Below is a small trained network, with its code and all its weights. Each question gives an input and a target symbol and asks what happens when units are switched off, that is, made to give their printed mean instead of their output.

import numpy as np


def w(rows, s, z=0):
    codes = np.array(rows[::2]) - 128.0
    scale = np.full(codes.shape[1], s)
    scale[-1] = z or s
    return codes * scale


def f(y):
    return np.maximum(y, 0)


def softmax(a):
    e = np.exp(a - a.max(-1, keepdims=True))
    return e / e.sum(-1, keepdims=True)


def log_softmax(a):
    a = a - a.max(-1, keepdims=True)
    return a - np.log(np.exp(a).sum(-1, keepdims=True))


def net(x, mask):
    ids = ['ΓΛΨεηθμ'.index(c) for c in x.split()]
    T = len(ids)
    res = E[ids] + P[:T]
    q, k, v = (res @ M[0].T for M in (Q, K, V))
    z = softmax(np.where(np.tri(T) > 0, q @ k.T / 3**0.5, -1e9)) @ v
    res = res + np.where(mask[0], z, O[0][:, -1]) @ O[0][:, :-1]
    y = f(res @ A[0][:, :-1].T + A[0][:, -1])
    res = res + np.where(mask[1:9], y, B[0][:, -1]) @ B[0][:, :-1]
    return log_softmax(res[-1] @ U[:, :-1].T + U[:, -1])


Q, K, V, O, A, B = {}, {}, {}, {}, {}, {}
E = w([
[123,143,154],'Γ',
[106,105,155],'Λ',
[164,60,86],'Ψ',
[140,161,76],'ε',
[107,165,174],'η',
[129,5,136],'θ',
[122,77,119],'μ',
],0.015)
P = w([
[255,156,155],'0',
[171,133,135],'1',
[185,128,138],'2',
[107,127,109],'3',
[109,122,113],'4',
[75,121,107],'5',
[66,117,97],'6',
[49,118,87],'7',
[31,118,83],'8',
[49,115,89],'9',
[37,115,84],'10',
],0.0096)
Q[0] = w([
[89,92,191],'head 0',
[199,179,136],'head 0',
[10,156,83],'head 0',
],0.012)
K[0] = w([
[148,107,74],'head 0',
[194,104,172],'head 0',
[8,103,117],'head 0',
],0.014)
V[0] = w([
[128,34,121],'head 0',
[108,209,226],'head 0',
[61,62,254],'head 0',
],0.0088)
O[0] = w([
[254,146,128,200],'head 0',
[56,63,182,6],'head 0',
[243,96,255,84],'head 0',
],0.0081,0.0024)
A[0] = w([
[148,178,183,56],'neuron 0',
[109,148,240,81],'neuron 1',
[133,81,59,95],'neuron 2',
[32,191,161,55],'neuron 3',
[173,8,52,91],'neuron 4',
[172,61,191,160],'neuron 5',
[122,111,131,3],'neuron 6',
[70,89,105,108],'neuron 7',
],0.011,0.012)
B[0] = w([
[25,244,135,129],'neuron 0',
[208,66,107,147],'neuron 1',
[164,175,191,201],'neuron 2',
[108,160,85,141],'neuron 3',
[99,231,187,253],'neuron 4',
[148,71,198,252],'neuron 5',
[131,209,199,128],'neuron 6',
[64,80,165,179],'neuron 7',
],0.011,0.0043)
U = w([
[147,254,131,61],'Γ',
[113,165,172,83],'Λ',
[76,167,46,254],'Ψ',
[153,92,105,142],'ε',
[104,6,88,195],'η',
[198,153,106,81],'θ',
[166,151,101,91],'μ',
],0.0096,0.0074)

Each question gives the input, a string of symbols that net reads in full, and the target symbol t.
The units are the heads (3 rows each of Q, K, V and O) and the neurons (one row each of A and B). Each row of codes is followed by its name. A weight is (code - 128) times the scale printed after its matrix; where a second scale follows, it is the last column's (O, A, B and U).
mask holds one flag per unit, heads first, then neurons. A switched-off unit (its flag False) gives its mean, the last column of its rows in O or B, instead of its output. The means were averaged over made-up inputs and are rounded, as every weight is.
A unit's drop is (log p(t) with every unit on - log p(t) with that unit switched off) / (log p(t) with every unit on - log p(t) with every unit switched off).
The circuit of an input: a set's keep is (log p(t) with only the set's units on - log p(t) with every unit switched off) / (log p(t) with every unit on - log p(t) with every unit switched off). Starting from all 9 units, units are removed one at a time, each time the one whose removal leaves the highest keep (on an exact tie, the one counted first), for as long as the keep stays at least 0.8.
circuit, biggest first: the units of the circuit, biggest drop first
top k neurons: the k neurons with the biggest drops, biggest first
drop of u: that unit's drop, to one decimal
input ε η Ψ, target Ψ: top 2 neurons	neuron 5; neuron 7
input Λ Λ Γ, target η: circuit, biggest first	head 0; neuron 4; neuron 5
input Λ ε μ η μ θ ε ε ε θ, target Ψ: circuit, biggest first	head 0; neuron 4
input ε ε Γ, target Ψ: circuit, biggest first	head 0
input Ψ θ ε η Ψ η Γ Λ Λ η η, target η: circuit, biggest first	head 0; neuron 4; neuron 1
input ε θ Λ, target Ψ: circuit, biggest first	head 0; neuron 5
input Ψ θ θ, target Γ: circuit, biggest first	neuron 4; head 0
input θ ε ε ε η Λ θ, target Λ: top 2 neurons	neuron 4; neuron 2
input Λ Γ Ψ ε Λ θ, target Λ: drop of neuron 5	0.1
input Λ Ψ ε ε μ η Λ ε ε θ, target Ψ: drop of neuron 4	0.5
input ε Λ Γ, target Ψ: drop of neuron 5	0.2
